The symbols move the states like this.
kez χ paz
kez φ luf
kez γ sem
kez τ das
kez ξ dad
kez λ nak
mik χ rar
mik φ kel
mik γ fub
mik τ kem
mik ξ zin
mik λ diz
fub χ luf
fub φ paz
fub γ mik
fub τ zet
fub ξ fuf
fub λ gok
mos χ nak
mos φ gok
mos γ faf
mos τ mun
mos ξ pab
mos λ paz
fep χ rak
fep φ zam
fep γ dek
fep τ bep
fep ξ mur
fep λ zag
bep χ pab
bep φ vav
bep γ fif
bep τ fep
bep ξ nak
bep λ dad
kur χ zag
kur φ mus
kur γ dut
kur τ pud
kur ξ lev
kur λ rak
mot χ zup
mot φ lem
mot γ mur
mot τ bik
mot ξ dek
mot λ nub
sez χ mus
sez φ zag
sez γ fen
sez ξ bes
sez λ zam
lim χ lik
lim φ mur
lim γ lem
lim τ meb
lim ξ zam
lim λ bes
suf χ diz
suf φ bik
suf γ meb
suf τ lem
suf ξ zok
suf λ rar
zup χ mot
zup φ mig
zup γ mun
zup τ faf
zup ξ nik
zup λ lig
zam χ niv
zam φ fep
zam γ miz
zam τ vav
zam ξ lim
zam λ sez
lin χ dut
lin φ fen
lin γ zag
lin τ foz
lin ξ nub
lin λ dek
bes χ zet
bes φ das
bes γ zep
bes τ luf
bes ξ sez
bes λ lim
pud χ dad
pud φ fuf
pud γ vaf
pud τ kur
pud ξ paz
pud λ pab
zok χ nad
zok φ fif
zok γ vav
zok τ miz
zok ξ suf
zok λ bok
bok χ zin
bok φ foz
bok τ fen
bok ξ rar
bok λ zok
dek χ nik
dek φ miz
dek γ fep
dek τ fif
dek ξ mot
dek λ lin
mig χ lem
mig φ zup
mig γ lik
mig τ diz
mig ξ lum
mig λ kem
niv χ zam
niv φ rak
niv γ lum
niv τ beg
niv ξ lik
niv λ mus
fuf φ pud
fuf γ zin
fuf τ mus
fuf ξ fub
fuf λ beg
zet χ bes
zet φ lev
zet γ kem
zet τ fub
zet ξ mus
zet λ lik
lik χ lim
lik φ mun
lik γ mig
lik τ gok
lik ξ niv
lik λ zet
bal χ fif
bal φ nad
bal γ pab
bal τ nik
bal ξ faf
bal λ vaf
nad χ zok
nad φ bal
nad γ beg
nad τ lum
nad ξ diz
nad λ zin
faf χ bik
faf φ diz
faf γ mos
faf τ zup
faf ξ bal
faf λ kel
sot χ fen
sot φ dut
sot γ mus
sot τ zin
sot ξ kem
sot λ lum
meb χ gok
meb φ nak
meb γ suf
meb τ lim
meb ξ vav
meb λ luf
gok χ meb
gok φ mos
gok γ diz
gok τ lik
gok ξ beg
gok λ fub
dad χ pud
dad γ foz
dad τ zag
dad ξ kez
dad λ bep
kel χ sem
kel φ mik
kel γ paz
kel τ lig
kel ξ vaf
kel λ faf
mus χ sez
mus φ kur
mus γ sot
mus τ fuf
mus ξ zet
mus λ niv
mur χ mun
mur φ lim
mur γ mot
mur τ nak
mur ξ fep
mur λ das
bik χ faf
bik φ suf
bik γ nak
bik τ mot
bik ξ fif
bik λ sem
fif χ bal
fif φ zok
fif γ bep
fif τ dek
fif ξ bik
fif λ foz
fen χ sot
fen φ lin
fen γ sez
fen τ bok
fen ξ zep
fen λ miz
foz χ vaf
foz φ bok
foz γ dad
foz τ lin
foz ξ sem
foz λ fif
lig χ nub
lig φ kem
lig γ lev
lig τ kel
lig ξ dut
lig λ zup
vav χ beg
vav φ bep
vav γ zok
vav τ zam
vav ξ meb
vaf χ foz
vaf φ zin
vaf γ pud
vaf τ dut
vaf ξ kel
vaf λ bal
nub χ lig
nub φ zep
nub γ das
nub τ sem
nub ξ lin
nub λ mot
beg χ vav
beg φ pab
beg γ nad
beg τ niv
beg ξ gok
beg λ fuf
paz χ kez
paz φ fub
paz γ kel
paz τ lev
paz ξ pud
paz λ mos
nik χ dek
nik φ lum
nik γ rak
nik τ bal
nik ξ zup
nik λ dut
sem χ kel
sem φ rar
sem γ kez
sem τ nub
sem ξ foz
sem λ bik
pab χ bep
pab φ beg
pab γ bal
pab τ rak
pab ξ mos
pab λ pud
lum χ miz
lum φ nik
lum γ niv
lum τ nad
lum ξ mig
lum λ sot
zin χ bok
zin φ vaf
zin γ fuf
zin τ sot
zin ξ mik
zin λ nad
dut χ lin
dut φ sot
dut γ kur
dut τ vaf
dut ξ lig
dut λ nik
zep χ kem
zep φ nub
zep γ bes
zep τ rar
zep ξ fen
zep λ lem
kem χ zep
kem φ lig
kem γ zet
kem τ mik
kem ξ sot
kem λ mig
mun χ mur
mun φ lik
mun γ zup
mun τ mos
mun ξ rak
mun λ lev
miz χ lum
miz φ dek
miz γ zam
miz τ zok
miz ξ lem
miz λ fen
lev χ das
lev φ zet
lev γ lig
lev τ paz
lev ξ kur
lev λ mun
rar χ mik
rar φ sem
rar γ luf
rar τ zep
rar ξ bok
rar λ suf
luf χ fub
luf φ kez
luf γ rar
luf τ bes
luf λ meb
diz χ suf
diz φ faf
diz γ gok
diz τ mig
diz ξ nad
diz λ mik
lem χ mig
lem φ mot
lem γ lim
lem τ suf
lem ξ miz
lem λ zep
zag χ kur
zag φ sez
zag γ lin
zag τ dad
zag ξ das
zag λ fep
das χ lev
das φ bes
das γ nub
das τ kez
das ξ zag
das λ mur
nak χ mos
nak φ meb
nak γ bik
nak τ mur
nak ξ bep
nak λ kez
rak χ fep
rak φ niv
rak γ nik
rak τ pab
rak ξ mun
rak λ kur

The rows follow the links: the fewer symbols apart two states are, the more alike their rows tend to be.

Each row is also shifted at random along 9 hidden directions that mean nothing.

One row for each state, in no order:
Each row is one state's numbers.
1: (-4, 10, 1, 5, 3, -9, -6, -6, -7, -3, -29, 14, 26, 5, 4, -5, -13, -1, 8, 8, 13, -14, -6, -4, 21, 5, -5, -12, 2, 8, 15, -20, 18, -7, -24, 0, 10)
2: (2, -8, -5, -9, -6, 23, 7, -2, 2, -1, 5, -16, -8, 1, -12, -4, 25, 1, -14, -2, -14, 14, -3, 9, -24, 2, 17, 7, -17, -5, -13, -3, -4, 16, 5, 15, 10)
3: (3, 19, 9, 8, -6, 36, 6, -18, 3, -1, -38, 0, -5, -2, -16, -14, -6, 9, 0, 6, 34, -25, 2, 8, 7, 6, 4, -29, -5, 0, -15, 2, 10, -6, -5, 9, 24)
4: (10, 1, 6, -6, -6, 19, 6, -4, -14, 7, 6, 10, -20, -5, -8, -17, 9, 7, 9, 1, -3, -14, 3, 7, -21, -3, 7, -19, -11, 8, -8, -6, -20, -16, 15, 0, 4)
5: (-2, -6, 16, -2, 11, 11, -9, -27, 1, -4, -6, -15, -5, -17, -22, -18, -12, 12, 5, 4, 2, -17, 8, 16, -4, -17, -6, -19, 0, 3, -10, 9, -12, -18, -16, 0, 9)
6: (0, -1, 1, 12, -1, 19, 3, 14, 22, -12, -36, -13, 8, 0, -11, -12, -3, -3, -11, -3, 2, -6, -4, 3, -11, -9, 19, -2, 4, -23, -14, 11, 2, 6, 0, -6, -2)
7: (-15, 8, -6, -11, 3, -4, 1, 1, 0, 8, 12, 7, 11, -2, 27, -17, 18, 0, 27, 0, -21, -6, 3, -3, -10, -2, 8, -18, -3, 2, -5, -19, -6, -20, -11, -2, 2)
8: (-5, 7, -4, 19, 9, 45, -25, 20, 9, -6, -4, 29, 7, -14, -26, -18, -12, 13, 29, 26, -13, -15, -19, -12, 4, -20, 14, -9, 37, 22, -13, -5, -8, 9, 16, -3, -22)
9: (-13, 15, -1, -3, -5, 35, -9, -12, 6, 6, 16, 25, -8, 3, -10, -2, -2, 2, 25, 26, 5, -14, 6, -11, 31, -9, -15, -13, 19, 18, -2, -16, 11, 23, -8, 7, -12)
10: (-7, 0, 10, 4, 4, -2, 6, 19, -21, 4, 22, 24, -5, -7, -10, 7, -4, 0, 13, -8, 1, -4, 11, -21, -4, 5, 18, -11, 7, 8, -7, 0, 0, -8, 15, -11, -1)
11: (-8, -4, 3, 7, 2, 6, -8, 14, 1, -3, -9, -29, 3, -4, -28, 10, -45, -4, 21, -1, -15, 8, -14, -1, 18, -28, 16, 8, 5, 13, 13, -3, 29, 4, 14, -2, 2)
12: (-5, -16, 7, -4, 9, 6, 6, 6, 2, -4, 12, 10, 8, -12, -26, 17, 16, -16, -6, 1, 0, 21, -7, -2, 15, -6, 0, 5, 10, 13, -1, 0, 5, 13, -9, 23, -1)
13: (5, 0, 0, -1, -10, 7, 18, -20, -6, -9, -27, 7, 8, 1, -13, -9, 4, -7, 8, -14, 1, 2, 2, 1, -10, 10, 14, -4, -18, -3, 9, -24, 3, 5, -8, 4, 16)
14: (-5, -10, 6, 4, 6, 10, -5, 6, -10, -10, -33, -7, 0, 9, -24, -15, 2, 11, -27, -13, -9, -7, -2, 25, -5, -22, 18, -11, -13, -25, 5, -7, -9, -13, -4, 1, 0)
15: (1, -10, 7, -7, 18, -6, -5, 0, -8, 8, 19, -7, -7, -6, 5, 6, 18, 5, -16, 1, 2, 9, -3, 6, -10, 3, -11, -1, 0, 2, -10, 13, -12, -10, 1, 9, 7)
16: (13, -2, -2, 0, 3, 16, -10, -19, -15, 6, 12, -23, -15, -3, -12, -1, -14, 11, 6, 11, -7, 7, -13, -5, -22, -6, 2, 16, -17, 19, -9, -2, 7, 15, 22, -2, 19)
17: (-13, -5, 2, 3, 9, 15, 2, 46, 3, -3, 6, 0, 9, -7, -8, 3, 14, 10, -16, -4, -7, -8, 7, -11, -13, 1, 39, -17, 5, -9, -28, 12, 4, -2, 6, 3, 11)
18: (-5, 22, 2, 14, 14, 0, -9, 10, -4, 9, -31, 3, 18, 12, 13, 6, -15, 5, -4, 10, 29, -11, -15, -1, 26, 3, -2, -14, 11, 7, 2, 1, 20, -21, 1, 4, 14)
19: (7, -3, -4, -8, -29, -38, 9, 26, 3, 1, 5, -37, -7, -5, 21, 3, -31, -1, 2, -12, -8, -8, 10, 15, 9, 0, 9, -5, -8, 3, 17, 15, 7, -33, 16, -13, -1)
20: (9, -6, -8, 11, -9, 7, -9, -27, 8, -11, -23, -13, -6, 4, -16, -2, -19, 5, -6, -8, -9, 12, -10, 20, 11, -12, -6, 25, -8, -10, 22, -2, 0, 18, 10, 1, -12)
21: (8, -17, 4, 8, -5, 1, 15, 16, 18, -17, -40, -16, 12, -9, -36, 1, -21, -25, -1, -15, -6, 15, -18, 10, 4, -17, 15, 10, 10, -4, 16, 5, 12, -3, -1, 10, -8)
22: (9, -10, -6, 2, -11, 12, 4, 27, 18, -17, -10, -3, 2, -6, -17, 1, 4, 10, -32, -1, 3, -7, 4, 9, 5, 2, 3, 1, -3, -13, -7, 16, -4, 15, -8, 6, -10)
23: (-10, 5, -5, -6, 6, 5, -11, -12, 7, 10, 20, 1, -17, 15, 1, 5, -3, -10, 14, 7, -12, 12, -7, 0, 20, -17, -21, 16, 13, 2, 11, 0, 1, 12, 10, 4, -22)
24: (-9, -12, -11, -6, -7, -4, -7, 7, 5, -5, 24, 0, 3, 1, -6, 17, 15, 6, -19, -6, -17, 14, 3, 1, 20, -2, -1, 20, -13, -3, 6, -9, 6, 28, -16, 9, -6)
25: (10, 3, 3, 4, -5, 18, 2, 18, 5, -5, -19, 11, -14, 13, -5, -17, -7, 0, -14, 31, 25, -29, -1, 4, 8, -4, -15, -6, 30, 1, -5, 12, -10, -5, 4, -1, -20)
26: (6, 1, -2, -5, 1, 16, 1, -7, -7, 10, 7, 4, -12, 8, -9, -1, 5, -5, 3, 13, 7, 7, -8, -6, -9, 5, -3, 8, -1, 11, -7, -3, 6, 13, 16, 8, 9)
27: (-8, 2, 10, 5, -1, -13, 5, 2, -11, 2, 6, 26, 12, -23, -6, 14, -4, -2, 18, -13, 13, -2, 11, -14, 13, 14, 10, -21, -2, 14, 0, -7, 13, -16, -10, 4, 14)
28: (7, 18, 1, 2, -10, -18, 2, -15, -6, 12, -1, 0, -13, 14, 25, 0, -21, -2, 21, 7, 19, -14, 7, -3, 11, 8, -15, 1, 8, 9, 13, -1, 9, -8, 15, -12, 4)
29: (4, 6, -2, -7, -10, -5, 9, 13, 13, 3, -2, -10, -5, -8, 15, 7, 14, -4, -3, -17, 0, 11, 0, 19, 5, 6, 7, -10, -8, -4, 3, 13, 1, -22, 1, 14, 4)
30: (13, 3, 6, 4, 4, -7, 8, -31, -1, -6, -30, 9, 2, -9, 3, -14, 1, 2, -3, -6, 13, -2, -3, 17, -5, 8, -20, -12, -4, -11, 10, 4, -19, -24, -14, -3, -3)
31: (-10, 7, 11, -5, 0, -16, 13, -21, -4, 1, 13, 21, 4, -6, 0, 14, 14, -10, 13, -17, 14, 7, 23, -15, 7, 18, -3, -17, -1, -4, 3, -3, 3, -7, -14, 6, 13)
32: (7, 14, -1, 3, 4, -4, -1, -1, 14, 4, -7, -12, 8, 1, 19, 7, -4, 5, -9, 12, 26, -4, 1, -13, 4, 19, -16, 5, 2, 1, -18, 18, 17, 8, -8, -2, 19)
33: (2, -16, -3, 3, -1, -35, -13, -3, 1, -7, 4, -18, 4, 12, 5, 8, -29, -15, -15, 10, -7, 5, -3, 5, 23, -16, -23, 38, 19, -3, 34, 5, 2, 11, -4, -12, -25)
34: (-3, 1, 3, 6, 17, 23, -7, 20, -10, 1, -21, 9, 4, 2, -22, 1, -1, 4, -10, 11, 10, -5, -23, 9, 16, -13, 6, -9, 13, 11, -4, -7, 7, -8, 2, 16, 2)
35: (-6, 13, -5, 3, 1, -35, -4, -10, 0, 0, -33, 5, 12, 27, 18, 10, 2, -6, -27, -11, 23, 4, 1, 5, 31, 6, -19, 8, -3, -28, 26, -2, 13, -2, -15, -1, -4)
36: (6, 5, -21, 4, -10, 18, -3, 21, 12, -9, -11, 22, 27, 0, 12, -16, 12, 3, 13, 24, -14, -9, -17, -5, 3, 4, 11, 0, 14, 15, -1, -21, 4, 12, -7, 5, -9)
37: (-13, -4, 5, -7, 6, -3, -7, -52, 2, -2, -12, -28, -6, 7, -9, -6, -9, 2, -11, -1, -1, 2, 5, 16, 5, -16, -19, 7, -19, -17, 10, -7, 5, 13, -24, -1, 11)
38: (-10, -11, 1, 5, 22, 4, -9, -7, -16, -5, 3, -2, 13, 5, -1, 0, 31, 12, -30, -7, -7, 10, -3, -13, -37, 7, 14, 10, -21, -18, -25, -1, -8, 17, -4, -2, 17)
39: (11, -5, -8, 3, -9, -9, -2, -1, -10, -6, -11, -1, 3, 1, 7, -4, -3, 6, -8, -5, -7, -3, -8, 11, -11, 5, 2, 7, -13, -1, 13, -7, -7, -5, 0, -5, -1)
40: (-4, -8, 13, -4, 8, 8, -4, 8, -11, 6, 15, 11, -18, 0, -11, -2, 13, 9, -23, 11, 16, -13, 11, -1, -5, -1, -8, -11, 11, 4, -16, 10, -13, 0, -2, 6, 1)
41: (6, 6, 4, -6, 2, 14, -6, -43, 13, 8, 21, -27, -33, -3, -5, -11, -26, -9, 35, 8, -19, 10, 0, 1, -14, -20, -19, 13, 8, 2, 2, 15, -19, 6, 20, -17, -19)
42: (2, 3, 0, -2, -5, -6, 6, 1, -5, 8, 10, -18, -16, 4, -1, 8, -6, -9, 10, -16, -13, 16, -4, 5, -14, -5, 13, 9, -10, -1, 8, 3, 3, -10, 32, -7, -1)
43: (-3, 6, 17, 11, 10, -41, 1, 0, -9, 0, -24, -9, 7, -2, 9, 8, -35, -7, 1, -17, 30, -12, 5, 7, 20, 1, -4, -14, 8, 0, 19, 18, 8, -45, 5, -11, 9)
44: (7, -9, -1, -2, 1, -23, 17, 36, 2, -1, -7, 1, -5, 11, 12, 11, 6, -22, -26, -6, 12, 12, -4, 4, 0, 7, -2, 12, 11, -10, 9, 16, -1, -15, 11, 2, -11)
45: (-2, 26, -2, 8, -3, 22, 5, -16, 9, 1, -26, 18, 12, 7, 3, -5, 4, -10, 24, 8, 15, -3, -7, -12, 5, 15, 9, -7, 4, 2, -4, -13, 17, 11, -1, 8, 12)
46: (15, -5, -7, 2, -8, 2, -13, -21, 11, -9, 15, 7, -4, -5, 4, -4, 2, 12, 7, -1, -19, 6, 4, -4, -13, 5, -19, 16, -6, -10, 3, 1, -25, 22, -5, -13, -20)
47: (-10, -6, 12, -6, 0, 1, -4, -9, -8, 0, 18, -12, -5, 5, -4, -4, -15, -1, 1, 22, 8, -19, 16, -10, 2, -8, -7, 4, 13, 6, -6, 9, 5, 7, -5, -6, 6)
48: (15, -13, 0, 10, -3, -4, 18, 42, 4, -18, -32, 21, 19, -11, -24, 3, 9, -21, -8, -29, -8, 21, -19, 6, -6, -5, 25, 4, 3, -7, 17, -8, -10, -15, 6, 11, -18)
49: (5, 0, -6, -1, -17, 5, 11, 40, 14, -8, 3, 12, 1, 0, 1, -3, 3, 0, -7, 6, 1, -15, 11, -5, 2, 8, 9, -5, 13, -5, -4, 5, -2, 8, 3, -6, -14)
50: (-9, 16, 0, 11, 14, -5, -4, -6, 4, -1, -12, 28, 19, 1, 26, -15, 12, -1, 20, -3, -6, -3, 3, -11, -8, 4, 6, -16, 13, -15, -4, -1, -10, -21, 2, -16, -11)
51: (9, -12, 4, 2, -10, 7, 11, -5, 4, -12, -6, 10, 6, -16, -25, 0, -1, -9, 7, -2, -2, 5, 0, 3, 1, 2, -1, 4, 1, 5, 9, -11, -7, 12, -11, 6, -2)
52: (-16, 17, 0, -4, 5, -5, -6, -22, 11, 14, -3, -21, -5, 11, 12, 0, -28, -14, 26, 10, 6, -3, -1, -1, 23, -15, -17, 0, 13, 9, 11, 1, 20, -8, -1, -5, 0)
53: (6, -3, -1, 1, -8, -2, 11, -21, 1, -14, -11, 10, 13, 2, -6, -4, 1, -8, 3, 0, 9, 2, 8, -19, -9, 15, -2, 10, -8, -3, -1, -12, 8, 22, -14, -5, 10)
54: (-11, -2, 14, -10, 8, -22, 11, -9, -6, 10, 11, -12, 7, -2, 5, 10, -1, -24, 13, -12, 3, 12, 5, -11, -7, 3, 1, -2, -3, 2, 1, 2, 11, -16, -1, 1, 16)
55: (8, -10, -14, -5, -12, 17, -14, -20, 1, -8, 10, -26, -5, 7, -10, 0, -16, 11, -12, 29, -1, -5, -4, -5, 3, -1, -13, 35, -10, 13, -3, -5, 17, 54, -2, 3, 12)
56: (9, -1, -2, 6, -12, -22, 6, 16, -8, -2, 13, 1, 0, 9, 10, 10, -5, -1, -5, -8, 1, -1, 11, -18, -13, 14, 7, 14, -5, -12, 3, -1, 0, 11, 14, -18, -4)
57: (-10, -1, 8, 15, 9, 0, 0, 0, 4, -10, -21, 0, 24, -19, -11, 3, -6, 3, 10, -23, -9, 7, -4, -3, -9, 1, 28, -13, -9, -4, -9, 1, 7, -14, -5, 3, 15)
58: (9, 18, -7, 0, -1, 0, -2, 4, 11, 6, -11, 12, -4, 5, 31, -1, 22, 5, -9, 6, 16, 1, -12, 19, 9, 15, -16, -10, 8, -8, -1, 9, -7, -19, 1, 12, -6)
59: (-6, 7, -18, -4, -8, -20, -10, 38, -5, 7, 26, 38, 13, 11, 38, 17, 18, 10, -7, 10, 1, -9, 5, -6, 26, 17, -11, -3, 12, 2, 9, -9, -1, 0, -9, 0, -19)
60: (2, 2, -5, -9, -8, 1, 14, -12, 10, 4, 25, 11, 2, 0, 5, 5, 1, -25, 28, 16, -1, 15, 1, -27, -3, 10, -12, 21, 15, 16, 5, -9, 7, 25, -1, 1, -8)
61: (-9, -3, 8, -12, 9, 23, 3, 28, -11, 16, 26, 10, -25, 6, -22, 8, 14, -10, 1, 12, 4, 5, -10, 3, 11, -16, -1, -10, 18, 21, 0, -1, -3, -6, 17, 24, -11)
62: (0, -4, -10, -1, 2, 8, -10, 16, -8, 0, 14, 28, 4, 2, -5, 1, 19, 15, -11, 8, -12, -3, -5, 3, 8, -3, -5, 2, 0, 8, 1, -20, -11, 17, -12, 6, -12)
63: (12, 12, 3, 1, 9, -22, -1, -15, 2, 7, -4, -17, 2, -7, 32, 2, 0, 6, 2, -16, 9, 6, 4, -3, -23, 16, -9, -6, -18, -11, -9, 18, -7, -25, 4, -14, 15)

Some states, each with its row:
fif 17
faf 41
fuf 36
fub 16
rar 15
bes 62
bok 12
kem 30
vav 7
zam 37
dut 22
lin 27
zin 21
lem 40
mot 10
das 59
zep 33
zet 39
suf 38
zok 54

Row, symbols taken left to right, then the row they reach:
63 λ τ λ γ τ ξ χ: 11
1 γ ξ γ φ λ ξ γ: 31
45 λ φ λ τ τ γ γ: 2
56 γ ξ φ φ φ φ: 3
48 λ φ γ φ χ τ χ: 4
58 φ γ χ λ φ χ λ ξ: 32
50 φ χ λ τ τ χ φ γ: 18
51 ξ λ λ λ ξ: 53
26 τ γ γ λ φ λ: 28
6 λ λ τ ξ γ ξ χ χ λ: 19
20 ξ φ φ λ γ: 49
9 φ ξ γ γ γ γ: 14
55 ξ χ φ χ τ λ χ φ: 61
43 τ λ τ φ χ: 25
29 λ ξ φ φ φ τ φ χ: 35
52 ξ γ φ λ λ λ φ: 8
57 γ τ φ λ χ: 13
44 τ χ χ χ ξ: 47

